Below are the code and all the weights of a small trained network. Each question names an input and a class and asks about switching units off, where a switched-off unit gives its printed mean instead of its output.

import numpy as np


def w(rows, s, z=0):
    codes = np.array(rows[::2]) - 128.0
    scale = np.full(codes.shape[1], s)
    scale[-1] = z or s
    return codes * scale


def norm(h):
    return h / np.sqrt((h * h).mean(-1, keepdims=True) + 1e-5)


def f(y):
    return np.maximum(y, 0)


def log_softmax(a):
    a = a - a.max(-1, keepdims=True)
    return a - np.log(np.exp(a).sum(-1, keepdims=True))


def net(x, mask):
    res = np.array(x, float).reshape(1, 6) / 4 @ E
    u = 0
    for l in range(2):
        y = f(norm(res) @ A[l][:, :-1].T + A[l][:, -1])
        res = res + np.where(mask[u : u + 8], y, B[l][:, -1]) @ B[l][:, :-1]
        u += 8
    return log_softmax(norm(res)[-1] @ U[:, :-1].T + U[:, -1])


A, B = {}, {}
E = w([
[119,130,196,248,115],'x0',
[158,129,123,109,134],'x1',
[128,104,82,182,142],'x2',
[132,218,126,122,178],'x3',
[168,93,108,168,162],'x4',
[24,185,75,130,88],'x5',
],0.0018)
A[0] = w([
[151,179,112,136,181,81],'L0N1',
[89,166,63,67,42,126],'L0N2',
[112,184,168,62,126,251],'L0N3',
[86,101,63,186,142,103],'L0N4',
[121,152,122,104,254,97],'L0N5',
[102,85,186,142,165,134],'L0N6',
[59,142,92,132,107,192],'L0N7',
[165,79,138,112,178,223],'L0N8',
],0.0066,0.0014)
B[0] = w([
[135,179,91,103,23,185],'L0N1',
[238,145,162,121,183,254],'L0N2',
[177,89,116,213,136,238],'L0N3',
[13,163,103,29,146,200],'L0N4',
[234,164,160,156,34,208],'L0N5',
[106,159,114,168,167,179],'L0N6',
[138,120,121,16,252,222],'L0N7',
[96,56,94,91,64,227],'L0N8',
],0.0038,0.0035)
A[1] = w([
[208,118,95,32,187,87],'L1N1',
[189,253,34,117,103,253],'L1N2',
[83,135,211,174,123,133],'L1N3',
[78,160,178,215,106,140],'L1N4',
[157,130,150,104,156,39],'L1N5',
[49,169,77,96,156,53],'L1N6',
[132,22,138,64,93,184],'L1N7',
[218,99,147,193,115,241],'L1N8',
],0.0046,0.00066)
B[1] = w([
[19,121,169,207,175,252],'L1N1',
[229,67,197,150,99,239],'L1N2',
[8,190,198,101,62,158],'L1N3',
[134,241,191,101,48,165],'L1N4',
[168,160,191,204,80,158],'L1N5',
[110,135,21,3,119,175],'L1N6',
[149,130,54,251,132,213],'L1N7',
[42,145,86,36,113,232],'L1N8',
],0.0036,0.0039)
U = w([
[59,183,198,113,64,143],'0',
[128,126,88,148,149,2],'1',
[176,113,202,130,255,139],'2',
[55,133,73,41,209,159],'3',
[227,122,161,114,60,145],'4',
[128,2,46,182,108,171],'5',
],0.0082,0.0036)

Each question gives the input, the list of numbers given to net, and the class t.
The units are the neurons (one row each of A and B). Each row of codes is followed by its name. A weight is (code - 128) times the scale printed after its matrix; where a second scale follows, it is the last column's (A, B and U).
mask holds one flag per neuron, layer by layer. A switched-off neuron (its flag False) gives its mean, the last column of its row in B, instead of its output. The means were averaged over made-up inputs and are rounded, as every weight is.
A unit's drop is (log p(t) with every unit on - log p(t) with that unit switched off) / (log p(t) with every unit on - log p(t) with every unit switched off).
The circuit of an input: a set's keep is (log p(t) with only the set's units on - log p(t) with every unit switched off) / (log p(t) with every unit on - log p(t) with every unit switched off). Starting from the 12 units with the biggest drops (on a tie, the unit counted first), units are removed one at a time, each time the one whose removal leaves the highest keep (on an exact tie, the one counted first), for as long as the keep stays at least 0.8.
circuit, biggest first: the units of the circuit, biggest drop first
most important unit: the unit with the biggest drop
top k neurons: the k neurons with the biggest drops, biggest first
top k neurons in layer l: the k neurons of layer l with the biggest drops, biggest first
drop when u is switched off: that unit's drop, to one decimal
input [7,5,-7,4,8,1], class 0: circuit, biggest first => [L0N2 L1N8]
input [-6,8,-6,-3,-6,-2], class 5: circuit, biggest first => [L0N3 L1N7 L1N1]
input [2,2,5,-8,6,3], class 3: most important unit => L0N4
input [1,-6,-1,2,6,-1], class 4: circuit, biggest first => [L1N1 L0N7]
input [3,-1,-5,1,3,5], class 2: circuit, biggest first => [L1N8 L0N7]
input [-4,1,-1,3,4,4], class 2: top 2 neurons in layer 0 => [L0N7 L0N2]
input [2,6,1,-5,1,7], class 3: circuit, biggest first => [L0N4 L1N6]
input [-7,7,3,-4,-4,1], class 2: top 2 neurons => [L0N2 L1N1]
input [7,6,-7,-2,0,-8], class 0: circuit, biggest first => [L0N2 L1N8 L1N2]
input [-4,3,-8,-5,3,3], class 2: circuit, biggest first => [L0N2 L1N1]
input [-6,5,4,6,8,7], class 4: top 2 neurons => [L0N5 L1N2]
input [-5,-5,-8,-6,-8,-5], class 5: top 2 neurons => [L1N7 L0N7]
input [8,-2,7,-1,2,-7], class 0: top 2 neurons => [L0N7 L1N4]
input [5,7,-5,7,-8,6], class 2: top 2 neurons => [L0N7 L0N2]
input [-4,-5,0,4,8,-3], class 4: most important unit => L0N5
input [-4,-5,3,2,8,0], class 4: top 3 neurons in layer 0 => [L0N5 L0N7 L0N1]
input [8,-8,0,8,3,6], class 3: top 2 neurons in layer 1 => [L1N6 L1N5]
input [0,8,-4,5,3,6], class 4: top 2 neurons => [L0N1 L0N5]
input [7,-8,6,7,6,-6], class 0: drop when L0N4 is switched off => 0.0
input [8,4,0,-4,2,-5], class 0: drop when L0N7 is switched off => 0.2
input [-3,-8,3,-2,1,2], class 3: circuit, biggest first => [L0N4]
input [-3,-7,2,8,6,1], class 4: drop when L0N5 is switched off => 0.1
input [5,-3,-1,-8,1,-1], class 0: top 2 neurons in layer 0 => [L0N7 L0N6]
